Here is a tiny trained network, its code and every weight. The questions are about switching its units off for an input and a target symbol, where a switched-off unit gives its printed mean instead of its output.

import numpy as np


def w(rows, s, z=0):
    codes = np.array(rows[::2]) - 128.0
    scale = np.full(codes.shape[1], s)
    scale[-1] = z or s
    return codes * scale


def norm(h):
    return h / np.sqrt((h * h).mean(-1, keepdims=True) + 1e-5)


def f(y):
    return np.maximum(y, 0)


def softmax(a):
    e = np.exp(a - a.max(-1, keepdims=True))
    return e / e.sum(-1, keepdims=True)


def log_softmax(a):
    a = a - a.max(-1, keepdims=True)
    return a - np.log(np.exp(a).sum(-1, keepdims=True))


def net(x, mask):
    ids = ['αβγδηθμξπσ'.index(c) for c in x.split()]
    T = len(ids)
    res = E[ids] + P[:T]
    u = 0
    for l in range(3):
        q, k, v = (norm(res) @ M[l].T for M in (Q, K, V))
        z = softmax(np.where(np.tri(T) > 0, q @ k.T / 3**0.5, -1e9)) @ v
        res = res + np.where(mask[u], z, O[l][:, -1]) @ O[l][:, :-1]
        u += 1
        y = f(norm(res) @ A[l][:, :-1].T + A[l][:, -1])
        res = res + np.where(mask[u : u + 4], y, B[l][:, -1]) @ B[l][:, :-1]
        u += 4
    return log_softmax(norm(res)[-1] @ U[:, :-1].T + U[:, -1])


Q, K, V, O, A, B = {}, {}, {}, {}, {}, {}
E = w([
[135,146,171,149,178,155,138,90],'α',
[157,150,191,116,74,155,215,166],'β',
[174,162,107,69,129,82,48,120],'γ',
[249,106,199,134,92,62,175,105],'δ',
[142,127,126,206,92,141,99,158],'η',
[112,56,238,167,110,104,120,92],'θ',
[135,96,160,103,170,104,117,185],'μ',
[198,126,34,96,126,160,203,149],'ξ',
[122,150,134,129,50,118,157,96],'π',
[105,5,88,100,64,143,82,117],'σ',
],0.024)
P = w([
[158,136,114,96,91,254,66,125],'0',
[134,114,130,118,122,59,166,129],'1',
[134,129,130,118,130,58,167,133],'2',
[145,118,142,126,124,59,169,121],'3',
[126,117,129,135,123,52,168,153],'4',
[140,117,146,143,123,57,173,134],'5',
[117,135,136,153,122,53,168,141],'6',
[116,126,120,149,119,62,152,151],'7',
[113,128,111,152,109,49,163,172],'8',
[114,151,107,170,108,61,162,176],'9',
],0.0078)
Q[0] = w([
[184,160,79,152,98,189,125,165],'0.h0',
[132,141,136,190,95,129,106,139],'0.h0',
[149,178,104,86,163,174,246,120],'0.h0',
],0.012)
K[0] = w([
[211,128,98,164,106,245,76,165],'0.h0',
[143,140,175,119,67,241,108,96],'0.h0',
[121,153,86,233,114,59,149,170],'0.h0',
],0.011)
V[0] = w([
[138,85,247,1,112,119,182,124],'0.h0',
[194,114,46,74,123,99,172,116],'0.h0',
[98,80,48,41,161,217,212,141],'0.h0',
],0.0056)
O[0] = w([
[87,104,197,107,101,187,178,204,254],'0.h0',
[253,127,46,90,100,137,179,160,152],'0.h0',
[176,113,21,166,184,193,191,103,73],'0.h0',
],0.0067,0.0054)
A[0] = w([
[154,148,186,69,219,183,39,136,61],'0.n0',
[101,79,204,4,161,179,209,128,1],'0.n1',
[211,128,100,122,213,2,105,42,52],'0.n2',
[128,225,111,158,171,163,6,117,93],'0.n3',
],0.0051,0.0029)
B[0] = w([
[106,117,198,108,254,60,120,152,187],'0.n0',
[74,184,13,156,105,114,122,186,254],'0.n1',
[96,120,197,99,58,131,217,213,164],'0.n2',
[133,247,48,88,215,94,221,145,150],'0.n3',
],0.0054,0.0025)
Q[1] = w([
[110,186,119,156,93,61,141,134],'1.h0',
[179,139,169,188,121,141,122,188],'1.h0',
[122,96,120,100,154,250,117,120],'1.h0',
],0.014)
K[1] = w([
[147,139,128,176,97,215,112,140],'1.h0',
[127,158,137,126,86,252,84,129],'1.h0',
[130,104,141,82,193,91,208,147],'1.h0',
],0.011)
V[1] = w([
[108,93,166,2,139,139,172,85],'1.h0',
[119,83,176,127,103,86,92,120],'1.h0',
[66,221,103,138,129,143,54,120],'1.h0',
],0.0074)
O[1] = w([
[110,190,133,135,2,171,102,107,95],'1.h0',
[127,104,196,137,114,89,131,56,241],'1.h0',
[75,154,117,159,171,79,123,149,2],'1.h0',
],0.011,0.00082)
A[1] = w([
[72,18,51,102,85,127,2,74,3],'1.n0',
[60,133,151,85,34,169,119,62,69],'1.n1',
[71,160,95,48,63,155,3,150,39],'1.n2',
[102,166,163,208,89,200,152,136,73],'1.n3',
],0.0074,0.0019)
B[1] = w([
[106,70,184,88,1,207,191,34,153],'1.n0',
[19,112,21,121,123,81,194,85,253],'1.n1',
[146,39,133,127,139,135,101,58,177],'1.n2',
[68,189,135,70,206,84,125,83,207],'1.n3',
],0.0095,0.0062)
Q[2] = w([
[129,114,69,58,119,172,76,8],'2.h0',
[97,160,119,117,74,162,174,73],'2.h0',
[131,83,100,158,238,67,192,109],'2.h0',
],0.016)
K[2] = w([
[131,79,82,31,217,99,180,74],'2.h0',
[78,97,136,112,115,98,250,63],'2.h0',
[91,160,94,171,163,235,51,105],'2.h0',
],0.013)
V[2] = w([
[165,179,88,246,107,135,107,86],'2.h0',
[101,82,156,220,143,192,220,144],'2.h0',
[168,44,107,166,158,72,179,125],'2.h0',
],0.012)
O[2] = w([
[58,131,69,91,64,140,213,55,2],'2.h0',
[79,121,232,181,31,209,227,196,124],'2.h0',
[177,5,140,139,101,104,217,129,97],'2.h0',
],0.012,0.0058)
A[2] = w([
[125,203,165,143,58,229,157,190,8],'2.n0',
[91,181,170,83,253,128,97,126,71],'2.n1',
[201,53,175,147,191,193,25,171,29],'2.n2',
[26,199,15,108,68,69,116,79,33],'2.n3',
],0.013,0.012)
B[2] = w([
[90,222,134,7,217,111,156,131,158],'2.n0',
[159,148,98,233,119,221,139,118,159],'2.n1',
[67,87,60,91,103,168,101,233,176],'2.n2',
[136,196,74,199,76,31,127,199,248],'2.n3',
],0.016,0.015)
U = w([
[152,157,123,196,167,207,149,103,166],'α',
[131,180,142,45,160,162,158,138,181],'β',
[180,122,109,97,180,121,69,85,251],'γ',
[254,126,180,126,118,134,151,151,79],'δ',
[113,74,86,145,212,124,194,131,109],'η',
[99,117,209,160,153,111,87,116,99],'θ',
[127,91,100,116,137,184,107,228,69],'μ',
[219,128,56,95,135,184,200,150,36],'ξ',
[122,163,75,152,92,92,139,148,117],'π',
[104,95,77,85,99,193,144,87,220],'σ',
],0.0099,0.0028)

Each question gives the input, a string of symbols that net reads in full, and the target symbol t.
The units are the heads (3 rows each of Q, K, V and O) and the neurons (one row each of A and B). Each row of codes is followed by its name. A weight is (code - 128) times the scale printed after its matrix; where a second scale follows, it is the last column's (O, A, B and U).
mask holds one flag per unit, layer by layer, with each layer's heads first. A switched-off unit (its flag False) gives its mean, the last column of its rows in O or B, instead of its output. The means were averaged over made-up inputs and are rounded, as every weight is.
A unit's drop is (log p(t) with every unit on - log p(t) with that unit switched off) / (log p(t) with every unit on - log p(t) with every unit switched off).
The circuit of an input: a set's keep is (log p(t) with only the set's units on - log p(t) with every unit switched off) / (log p(t) with every unit on - log p(t) with every unit switched off). Starting from the 12 units with the biggest drops (on a tie, the unit counted first), units are removed one at a time, each time the one whose removal leaves the highest keep (on an exact tie, the one counted first), for as long as the keep stays at least 0.8.
units of the circuit, in order: the units of the circuit, biggest drop first
unit that matters most: the unit with the biggest drop
k most important neurons: the k neurons with the biggest drops, biggest first
k most important neurons of layer l: the k neurons of layer l with the biggest drops, biggest first
drop when u is switched off: that unit's drop, to one decimal
input α π σ η μ, target α: 3 most important neurons -> [0.n0; 2.n1; 2.n3]
input σ α γ π π μ π μ θ η, target σ: units of the circuit, in order -> [2.h0; 2.n3]
input δ π β η δ π, target δ: unit that matters most -> 1.h0
input α θ μ, target μ: units of the circuit, in order -> [2.n2; 1.n1; 2.n3]
input π γ μ γ π π α, target α: 2 most important neurons -> [2.n1; 1.n1]
input π μ π μ π μ δ μ μ α, target α: 3 most important neurons -> [2.n1; 1.n3; 1.n1]
input π β μ β π γ δ, target δ: 2 most important neurons -> [1.n3; 2.n3]
input μ μ γ β α σ π π σ, target σ: units of the circuit, in order -> [1.n0; 2.n3]
input α π π π π η, target α: 3 most important neurons -> [0.n0; 2.n1; 2.n3]
input π γ β β, target β: 2 most important neurons -> [2.n0; 2.n3]
input β π ξ π μ π π π θ, target θ: 2 most important neurons -> [2.n3; 2.n2]
input μ π μ θ π μ π μ μ η, target μ: 2 most important neurons of layer 2 -> [2.n2; 2.n3]
input ξ π π θ σ μ π π π μ, target μ: 2 most important neurons -> [2.n2; 2.n3]
input μ θ η μ β α θ, target μ: 2 most important neurons -> [2.n2; 1.n1]
input μ γ π μ π δ δ, target δ: most important neuron of layer 1 -> [1.n1]
input α η α π π γ π π, target α: 2 most important neurons of layer 2 -> [2.n1; 2.n3]
input π π α π ξ, target ξ: 2 most important neurons -> [2.n3; 1.n1]
input η γ μ π γ μ γ π β, target η: 2 most important neurons -> [2.n3; 0.n3]
input θ σ μ μ σ, target σ: 2 most important neurons of layer 1 -> [1.n1; 1.n0]
input β π π γ, target γ: drop when 2.h0 is switched off -> 0.6
input α π μ δ π α β, target β: drop when 2.n0 is switched off -> 0.2
input η ξ π α μ π δ π π, target η: drop when 2.n3 is switched off -> 0.2
